Here is a tiny trained network, its code and every weight. The questions are about switching its units off for an input and a class, where a switched-off unit gives its printed mean instead of its output.

import numpy as np


def w(rows, s, z=0):
    codes = np.array(rows[::2]) - 128.0
    scale = np.full(codes.shape[1], s)
    scale[-1] = z or s
    return codes * scale


def f(y):
    return np.maximum(y, 0)


def log_softmax(a):
    a = a - a.max(-1, keepdims=True)
    return a - np.log(np.exp(a).sum(-1, keepdims=True))


def net(x, mask):
    res = np.array(x, float).reshape(1, 4) / 4 @ E
    y = f(res @ A[0][:, :-1].T + A[0][:, -1])
    res = res + np.where(mask, y, B[0][:, -1]) @ B[0][:, :-1]
    return log_softmax(res[-1] @ U[:, :-1].T + U[:, -1])


A, B = {}, {}
E = w([
[211,148,178,150,41,35,127,158,67],'x0',
[65,112,254,141,142,236,189,221,42],'x1',
[145,215,181,223,214,167,22,72,140],'x2',
[123,171,142,148,28,158,204,179,139],'x3',
],0.0076)
A[0] = w([
[45,142,204,139,162,170,101,128,124,253],'N0',
[104,74,93,42,84,68,180,183,149,252],'N1',
[138,240,142,187,66,138,104,149,191,121],'N2',
[92,143,254,158,119,167,148,234,21,171],'N3',
[191,150,174,152,37,98,143,164,52,188],'N4',
[165,152,60,158,140,101,74,71,177,183],'N5',
[74,92,90,36,97,154,214,145,131,242],'N6',
[152,104,106,91,133,54,92,89,101,142],'N7',
],0.0076,0.0036)
B[0] = w([
[119,118,30,172,182,55,117,32,141,206],'N0',
[23,135,253,69,57,170,42,174,172,231],'N1',
[53,177,25,157,202,173,207,72,55,179],'N2',
[124,46,179,215,113,47,33,143,133,249],'N3',
[153,50,54,215,223,19,98,111,39,209],'N4',
[156,31,99,254,156,112,72,98,139,205],'N5',
[41,138,171,107,25,151,57,173,167,224],'N6',
[88,123,235,139,64,104,11,198,94,176],'N7',
],0.0066,0.012)
U = w([
[233,139,173,112,120,122,192,182,149,30],'0',
[234,146,221,67,157,168,254,189,106,5],'1',
[152,9,135,208,103,64,70,141,113,186],'2',
[102,163,166,61,19,178,110,218,127,128],'3',
[154,169,44,184,196,129,156,55,63,135],'4',
],0.0065,0.0028)

Each question gives the input, the list of numbers given to net, and the class t.
The units are the neurons (one row each of A and B). Each row of codes is followed by its name. A weight is (code - 128) times the scale printed after its matrix; where a second scale follows, it is the last column's (A, B and U).
mask holds one flag per neuron, in row order. A switched-off neuron (its flag False) gives its mean, the last column of its row in B, instead of its output. The means were averaged over made-up inputs and are rounded, as every weight is.
A unit's drop is (log p(t) with every unit on - log p(t) with that unit switched off) / (log p(t) with every unit on - log p(t) with every unit switched off).
The circuit of an input: a set's keep is (log p(t) with only the set's units on - log p(t) with every unit switched off) / (log p(t) with every unit on - log p(t) with every unit switched off). Starting from all 8 units, units are removed one at a time, each time the one whose removal leaves the highest keep (on an exact tie, the one counted first), for as long as the keep stays at least 0.8.
circuit, biggest first: the units of the circuit, biggest drop first
top k neurons: the k neurons with the biggest drops, biggest first
drop of u: that unit's drop, to one decimal
input [0,1,-1,-3], class 3: circuit, biggest first => (N4; N5)
input [1,2,-6,5], class 3: circuit, biggest first => (N1)
input [-3,1,5,-8], class 4: top 4 neurons => (N3; N1; N6; N0)
input [-5,-7,7,4], class 4: top 2 neurons => (N2; N3)
input [-4,6,8,-1], class 4: circuit, biggest first => (N0; N1)
input [-1,-7,-3,7], class 3: circuit, biggest first => (N3; N1)
input [-1,-8,2,3], class 4: top 4 neurons => (N3; N2; N1; N6)
input [-8,7,6,-2], class 4: top 3 neurons => (N0; N1; N6)
input [-3,2,-4,8], class 3: drop of N0 => 0.0
input [-1,-5,-2,7], class 3: drop of N3 => 0.2
input [-8,0,6,-7], class 4: drop of N6 => 0.1
